zad: [ 1.23 -5.36 -4.29  0.96 -6.84  9.48]
Dovud: [ 1.23 -5.36 -4.29  2.10  8.40 -5.59]
Litik: [ 1.23 -5.36 -4.29 -1.86 -2.42 -4.26]
chg zad: [ 1.23 -5.36 -4.29  0.95 -6.84  9.48]	3, [0.96]
rev: [ 8.40  2.10 -4.29 -5.36]	Dovud

Bez: [-4.00 -2.46 -3.26 -1.65  1.41 -1.87 -2.14 -1.39  0.20 -3.60  4.52  0.50
 -2.22 -0.40  3.73  5.86 -1.03  7.23 -1.65 -1.31 -2.19  5.22  2.07  2.39
  3.32  6.54 -0.57 -2.37 -1.62]
Dol: [-1.30 -1.65 -2.19  0.50 -2.22 -1.03  6.54 -1.65  2.39  7.23 -2.46  3.73
 -4.00 -2.14  5.23 -2.37 -0.57 -1.39  4.52 -0.40  5.86 -3.26 -3.60 -1.62
  0.20  2.07  1.41 -1.87  3.32]
buni: [-1.65 -2.46 -4.00 -1.31  5.22  5.86 -0.57 -3.60  3.32 -1.03 -1.65  1.41
  3.73 -2.37 -3.26  4.52 -1.39 -1.87 -0.40  0.50  6.54 -2.14 -2.19  2.07
 -1.62  0.20  7.23  2.38 -2.22]
nituf: [-3.26  7.23 -2.14 -1.03 -2.37 -1.62  6.54 -2.22  0.50 -1.65  1.41 -2.19
  5.22 -1.87  3.32  2.07 -3.60  4.52 -0.40 -1.30 -2.46 -4.00 -1.65 -0.57
  5.86 -1.39  3.73  2.39  0.20]
tefa: [-2.47  3.69  0.38 -1.54  0.62 -0.77  7.46 -3.35  1.53 -1.33  0.87 -1.90
  2.56  0.52  3.77  3.64 -2.31  4.82 -0.75 -2.96 -4.38 -0.89 -0.74 -1.46
  7.93  0.21  2.65  0.04 -2.58]
perm: [-4.00 -3.60 -3.26 -2.46 -2.37 -2.22 -2.19 -2.14 -1.87 -1.65 -1.65 -1.62
 -1.39 -1.30 -1.03 -0.57 -0.40  0.20  0.50  1.41  2.07  2.39  3.32  3.73
  4.52  5.22  5.86  6.54  7.23]	nituf
perm: [-4.00 -3.60 -3.26 -2.46 -2.37 -2.22 -2.19 -2.14 -1.87 -1.65 -1.65 -1.62
 -1.39 -1.31 -1.03 -0.57 -0.40  0.20  0.50  1.41  2.07  2.39  3.32  3.73
  4.52  5.22  5.86  6.54  7.23]	Bez
chg Bez: [-3.99 -2.46 -3.26 -1.65  1.41 -1.87 -2.14 -1.39  0.20 -3.60  4.52  0.50
 -2.22 -0.40  3.73  5.86 -1.03  7.23 -1.65 -1.31 -2.19  5.22  2.07  2.39
  3.32  6.54 -0.57 -2.37 -1.62]	0, [-4.00]
chg Bez: [-4.00 -2.46 -3.26 -1.65  1.41 -1.87 -2.14 -1.39  0.20 -3.60  4.52  0.50
 -2.22 -0.40  3.73  5.86 -1.03  7.23 -1.65 -1.31 -2.20  5.22  2.07  2.39
  3.32  6.54 -0.57 -2.37 -1.62]	20, [-2.19]
rev: [ 2.38  7.23  0.20 -1.62]	buni
perm: [ 3.32 -1.87  1.41  2.07  0.20 -1.62 -3.60 -3.26  5.86 -0.40  4.52 -1.39
 -0.57 -2.37  5.23 -2.14 -4.00  3.73 -2.46  7.23  2.39 -1.65  6.54 -1.03
 -2.22  0.50 -2.19 -1.65 -1.30]	Dol

val: [-0.23 -2.80  0.30  4.33  4.11  3.21  4.70  2.69  4.61  4.64  2.59  5.62]
bakub: [ 0.30  4.64  4.70  3.21  2.59  2.69 -0.23  5.63  4.33 -2.80  4.61  4.11]
zoze: [-1.96 -1.29 -3.65 -2.77  1.49 -5.24  4.77  6.23 -2.38 -3.59  7.74 -0.29]
por: [-1.96 -1.29 -3.65 -2.77  1.49 -5.24  4.77  5.48 -0.27  1.93  4.32  2.68]
zodod: [ 0.43 -1.94  8.97  6.05  1.26  3.86  2.98  2.55  6.53  4.94 -2.75  4.00]
Misum: [-0.06  0.00 -3.14 -3.64 -3.02 -3.53 -1.93 -0.60 -5.01 -3.92  0.78 -5.22]
rev: [-3.53 -3.02]	Misum
perm: [-2.80 -0.23  0.30  2.59  2.69  3.21  4.11  4.33  4.61  4.64  4.70  5.62]	val

sozar: [ 1.50 -4.76  0.51  6.55 -0.78  2.84  0.20 -1.38  2.34 -2.28 -0.55  0.95
  1.95  1.89  1.73]
mez: [ 1.94  2.34 -0.78  2.84  1.97  1.89  1.97  2.89 -1.38 -0.55  0.95  0.17
  1.95  1.95 -2.28]
zuzig: [ 1.95  1.89 -0.78  2.84  0.17 -1.38  2.34 -2.28 -0.55  0.95  1.95  1.97
  1.95  1.97  2.89]
perm: [ 1.97  2.89  1.95  1.89 -0.78  2.84  0.17 -1.38  2.34 -2.28 -0.55  0.95
  1.95  1.97  1.95]	zuzig
rev: [ 1.89  1.95  0.95 -0.55]	sozar
chg zuzig: [ 1.95  1.89 -0.78  2.84  0.17 -1.38  2.34 -2.28 -0.55  0.95  1.95  1.97
  1.95  1.98  2.89]	13, [1.97]
rev: [ 1.95  1.95  0.17  0.95 -0.55 -1.38  2.89  1.97  1.89  1.97  2.84 -0.78]	mez
perm: [ 1.95  2.84 -0.78 -0.55 -2.28  1.89  0.17  1.95  1.97  2.89  1.97  1.95
  0.95 -1.38  2.34]	zuzig

kitor: [ 4.95 -0.47 -0.51 -4.27  4.90  3.54  0.73  3.63  8.04  4.62]
gume: [-1.88  1.43 -4.82 -9.02 -2.19 -2.47 -5.95 -2.74 -3.96 -7.82]
duri: [ 1.34  0.06 -0.35  0.31 -1.34  0.78 -0.08 -3.84 -2.31 -0.21]
Zun: [-2.94  0.01  4.06  4.15  3.42  5.47 -2.74  1.79  2.11  0.83]
Geg: [ 1.11  2.73 -0.74 -1.75  1.51 -0.88  1.70  2.78  3.64  1.72]
selof: [-0.63  2.39 -5.44 -9.49 -2.63 -2.88 -4.58 -2.31 -3.84 -6.93]
asked: [-0.63  2.39 -5.44 -9.49 -2.63 -2.88 -4.58 -2.31 -3.84 -6.93]	selof
chg selof: [-0.63  2.39 -5.44 -9.49 -2.63 -2.87 -4.58 -2.31 -3.84 -6.93]	5, [-2.88]
rev: [-2.31 -4.58]	selof

vuseg: [-0.87 -6.53 -1.65  0.71  0.27]
Kaz: [ 6.92 -0.16  3.09  1.04 -3.72]
vosed: [ 1.91 -3.43 -1.83 -7.42 -0.08]
vebot: [ 3.26  0.71  0.27 -1.65 -6.53]
daviv: [ 2.87 -4.08  0.15 -4.24  4.77]
rev: [-6.53 -1.65  0.27  0.71]	vebot
chg vosed: [ 1.91 -3.44 -1.83 -7.42 -0.08]	1, [-3.43]
rev: [0.27 0.71 3.26]	vebot
chg daviv: [ 2.87 -4.07  0.15 -4.24  4.77]	1, [-4.08]
chg Kaz: [ 6.92 -0.16  3.09  1.05 -3.72]	3, [1.04]

vofe: [ 0.69  5.44  0.49  2.54  7.03  2.26 -5.51  0.22 -6.70  6.26 -1.10 -5.40
 -3.23 -0.04 -0.49 -1.06  0.97  7.18  8.22  3.43  1.30 -3.62 -2.75 -3.32
  5.25  1.68 -1.40  5.34  4.71  3.42]
ziled: [ 0.53  3.56  5.94  4.89 -0.18 -1.43 -0.82 -5.18 -4.90  4.07  2.08 -2.60
  8.20 -2.38  8.82 -6.49 -0.46  4.26 -0.32 -1.61  3.17  2.06  0.17 -7.33
  2.96 -0.38 -3.80  1.70  5.70  1.01]
Veden: [-4.90  4.89  2.96  3.17  4.26  3.56 -0.38 -1.43  4.07  1.01  5.70 -5.18
 -6.48  8.20 -0.82  5.94  1.70 -2.38  2.08  0.17  2.06  0.53 -7.33 -2.60
 -0.32 -0.18  8.82 -0.46 -3.80 -1.61]
rovek: [ 3.42 -1.10 -3.32  7.18 -5.40  2.54  3.43  1.68  0.49 -1.40  4.71 -5.51
  5.34 -3.61  5.44  7.03 -0.04 -3.23  0.97 -6.70  8.22 -0.49  2.26 -2.75
  6.26  0.69  0.22  5.25  1.30 -1.06]
perm: [ 5.25  5.34 -2.75  7.18 -5.40 -1.10 -0.49  0.22  1.30  0.69 -5.51 -3.23
 -1.40  7.03  3.42 -0.04 -3.32  0.49 -6.70  1.68  2.54  4.71  3.43 -1.06
  0.97  6.26  8.22  5.44  2.26 -3.62]	vofe
rev: [3.43 8.22]	vofe
perm: [-7.33 -6.49 -5.18 -4.90 -3.80 -2.60 -2.38 -1.61 -1.43 -0.82 -0.46 -0.38
 -0.32 -0.18  0.17  0.53  1.01  1.70  2.06  2.08  2.96  3.17  3.56  4.07
  4.26  4.89  5.70  5.94  8.20  8.82]	ziled
perm: [ 3.42  0.69  5.44  0.49  2.54  7.03  2.26 -5.51  0.22 -6.70  6.26 -1.10
 -5.40 -3.23 -0.04 -0.49 -1.06  0.97  7.18  8.22  3.43  1.30 -3.62 -2.75
 -3.32  5.25  1.68 -1.40  5.34  4.71]	vofe
perm: [ 3.42  4.71  5.34 -1.40  1.68  5.25 -3.32 -2.75 -3.62  1.30  3.43  8.22
  7.18  0.97 -1.06 -0.49 -0.04 -3.23 -5.40 -1.10  6.26 -6.70  0.22 -5.51
  2.26  7.03  2.54  0.49  5.44  0.69]	vofe
chg vofe: [ 0.69  5.43  0.49  2.54  7.03  2.26 -5.51  0.22 -6.70  6.26 -1.10 -5.40
 -3.23 -0.04 -0.49 -1.06  0.97  7.18  8.22  3.43  1.30 -3.62 -2.75 -3.32
  5.25  1.68 -1.40  5.34  4.71  3.42]	1, [5.44]
rev: [-6.70  0.97 -3.23 -0.04  7.03]	rovek

padi: [-0.08  0.47 -2.39  2.31  1.68  0.52  0.91  0.51 -0.76  0.80  0.78 -1.65
  3.39 -2.28  8.10  0.07  2.59 -7.23 -1.29  1.85 -4.15  2.37 -2.09 -2.43
 -1.93 -2.15 -0.08 -7.90 -5.47  3.07  0.07  0.14 -4.91  1.49 -1.89]
Tonup: [-0.12  1.01  3.17  2.01 -3.60 -0.13  1.75 -4.13  3.19  3.39  0.47 -0.61
  2.24  0.98  2.03  0.15  2.81 -2.29  0.77  0.46 -0.25  2.52 -1.88 -3.26
  1.12  1.60  0.74 -2.53 -0.70  2.74 -0.21 -0.42 -3.84  0.46 -2.03]
lalon: [-0.12  1.01  4.25  2.01 -3.60 -0.13  1.75 -4.13  3.19  3.39  0.47 -0.61
  2.24  0.98  7.53  0.15  2.81 -2.29  0.77  0.46 -0.25  2.52 -1.88 -3.26
  1.12  1.60  0.74 -2.53 -0.70  2.74 -0.21 -0.42 -3.84  0.46 -2.03]
Zug: [ 2.58 -7.23  0.91  0.47 -0.76  0.52 -0.08 -2.39  0.78  2.31  0.80  0.30
  1.01 -0.23  1.74  1.11  2.36 -1.62 -0.08  0.44 -2.02  2.13  0.26 -1.23
  0.02  1.69 -1.95 -1.58  0.84  1.48  0.57 -0.14  0.33 -1.08 -2.11]
asked: [-0.12  1.01  4.25  2.01 -3.60 -0.13  1.75 -4.13  3.19  3.39  0.47 -0.61
  2.24  0.98  7.53  0.15  2.81 -2.29  0.77  0.46 -0.25  2.52 -1.88 -3.26
  1.12  1.60  0.74 -2.53 -0.70  2.74 -0.21 -0.42 -3.84  0.46 -2.03]	lalon
rev: [ 0.80  2.31  0.78 -2.39 -0.08  0.52 -0.76  0.47  0.91 -7.23  2.58]	Zug
rev: [-7.23  2.59]	padi

